In the rows, 128 means zero.
Each row of numbers stands for one element and depends on some of the facts below. Use the named rows to name the rest.

Some elements and their rows:
Z_838: [124 117 114 141 114 103 122 115 129 112 102 121 141 126 137 113 119]
Z_798: [126 117 158 104 138 200 118 118 114 109 137 128 130 123 119 122 118]
Z_522: [132 131 118 107 120 104 116 142 138 177 152 117 119 153 123 127 158]
Z_712: [125 135 122 107 175 102 135 140 164 187 180 122 118 157 121 118 161]
Z_537: [122 138 118 108 140 103 149 160 168 147 178 120 122 128 113 121 149]
Z_136: [127 112 129 157 105 116 127 162 116 108 104 121 137 123 134 123 118]
Z_13: [123 167 130 105 202 146 125 109 119 135 190 134 120 126 129 152 119]
Z_285: [133 131 114 107 178 105 122 143 126 193 183 122 121 135 123 121 166]
Z_274: [129 123 115 119 105 111 127 116 141 103 134 117 131 121 113 115 120]
Z_739: [123 126 122 121 104 110 120 146 127 144 106 119 122 127 124 120 129]
Z_396: [126 123 123 125 123 129 118 119 124 111 107 120 129 122 144 138 121]
Z_230: [128 133 186 118 112 187 133 118 113 113 120 152 130 127 119 116 120]
Z_309: [120 163 122 160 106 106 120 117 130 109 106 121 141 124 131 145 119]
Z_735: [130 118 128 140 102 146 118 110 116 106 103 124 131 123 127 114 122]
Z_629: [123 132 111 126 107 102 125 114 153 108 155 122 112 127 117 117 123]
Z_593: [127 119 119 146 125 124 134 115 148 113 105 126 153 124 143 110 123]

There are 4 kinds of fact about the elements: δ, γ, Θ, Λ.
Z_109 δ:koren Θ:b Λ:i
Z_122 Θ:c
Z_126 δ:klotor γ:Z_631 Θ:d Λ:f
Z_13 δ:koren γ:Z_537 Θ:b Λ:g
Z_136 δ:klona Θ:d Λ:g
Z_141 δ:klona γ:Z_39 Θ:c Λ:f
Z_147 δ:klona Θ:b Λ:g
Z_165 δ:klona Θ:c Λ:f
Z_178 δ:zaben γ:Z_39 Θ:b Λ:h
Z_181 δ:klona Θ:b Λ:g
Z_198 δ:klatol γ:Z_801 Θ:c Λ:f
Z_223 δ:klona Θ:b Λ:f
Z_230 δ:klona γ:Z_122 Θ:c Λ:f
Z_253 δ:klatol Θ:b Λ:h
Z_254 δ:zaben Θ:b Λ:g
Z_257 δ:klona γ:Z_13 Θ:a Λ:g
Z_267 δ:klotor Θ:d Λ:f
Z_274 δ:zaben Θ:d Λ:i
Z_282 Θ:b
Z_285 δ:klotor γ:Z_631 Θ:a Λ:f
Z_296 δ:zaben Θ:e Λ:g
Z_30 δ:klona Θ:b Λ:h
Z_309 δ:klona Θ:b Λ:i
Z_329 δ:klona Θ:d Λ:g
Z_353 δ:koren γ:Z_136 Θ:b Λ:f
Z_360 δ:koren γ:Z_181 Θ:c Λ:h
Z_375 δ:klona Θ:a Λ:g
Z_39 δ:klatol Θ:a Λ:k
Z_391 δ:zaben Θ:e Λ:k
Z_396 δ:klotor Θ:b Λ:f
Z_474 δ:klotor Θ:a Λ:j
Z_476 δ:klotor Θ:b Λ:h
Z_479 δ:zaben γ:Z_801 Θ:c Λ:k
Z_499 δ:klotor Θ:e Λ:g
Z_506 δ:koren Θ:b Λ:k
Z_518 δ:klona Θ:a Λ:f
Z_522 δ:klotor Θ:a Λ:i
Z_537 δ:zaben Θ:a Λ:f
Z_561 δ:zaben γ:Z_136 Θ:c Λ:f
Z_57 δ:klotor Θ:d Λ:j
Z_582 δ:zaben Θ:b Λ:i
Z_593 δ:klatol Θ:b Λ:f
Z_602 δ:klotor γ:Z_136 Θ:b Λ:g
Z_613 δ:zaben Θ:c Λ:f
Z_620 δ:zaben γ:Z_522 Θ:c Λ:f
Z_629 δ:zaben Θ:e Λ:i
Z_631 Θ:e
Z_636 δ:koren Θ:b Λ:h
Z_649 δ:klona Θ:d Λ:h
Z_652 δ:klona Θ:c Λ:f
Z_672 δ:klotor γ:Z_537 Θ:a Λ:h
Z_696 δ:klona Θ:c Λ:h
Z_704 δ:zaben Θ:b Λ:h
Z_712 δ:koren γ:Z_282 Θ:a Λ:f
Z_722 δ:klotor γ:Z_39 Θ:a Λ:f
Z_730 δ:zaben γ:Z_801 Θ:c Λ:f
Z_735 δ:klatol Θ:c Λ:h
Z_737 δ:klatol Θ:c Λ:f
Z_738 δ:klatol γ:Z_136 Θ:b Λ:g
Z_739 δ:klona Θ:a Λ:k
Z_749 δ:klona Θ:c Λ:k
Z_762 δ:zaben Θ:d Λ:f
Z_763 δ:klotor Θ:a Λ:h
Z_787 δ:klona Θ:a Λ:i
Z_798 δ:klotor γ:Z_165 Θ:c Λ:f
Z_800 δ:klotor Θ:a Λ:i
Z_801 Θ:a
Z_838 δ:klatol Θ:b Λ:g
Z_845 δ:zaben Θ:c Λ:h
Z_861 δ:klatol Θ:a Λ:f
Z_890 δ:zaben Θ:b Λ:f
Z_927 δ:zaben Θ:c Λ:k
Z_929 δ:klotor Θ:a Λ:g
Z_934 δ:zaben Θ:a Λ:g
Z_969 δ:klatol Θ:c Λ:g

Which element is each row?
[143 127 118 114 187 108 121 163 116 201 183 124 112 131 136 129 160]	Z_672
[123 134 118 110 108 109 123 115 119 113 120 121 123 126 118 132 121]	Z_631
[136 112 120 109 135 156 124 119 116 118 148 119 127 125 126 113 117]	Z_126
[130 107 115 117 124 103 140 155 174 180 128 121 121 152 121 117 163]	Z_861
[129 153 117 123 102 104 122 148 159 151 135 118 121 127 126 129 155]	Z_787
[130 142 112 123 102 104 133 172 140 145 127 115 122 124 122 125 138]	Z_375
[128 111 133 142 104 171 137 114 133 106 103 137 149 125 121 119 119]	Z_737
[146 162 113 114 135 100 138 164 129 197 179 121 121 127 119 123 139]	Z_257
[126 121 116 105 113  98 118 159 125 162 143 116 116 146 128 125 148]	Z_929
[127 145 150 165 103 114 130 122 130 108  95 137 136 128 139 133 118]	Z_223
[132 112 121 104 115 104 121 134 112 181 117 120 115 129 131 133 140]	Z_474

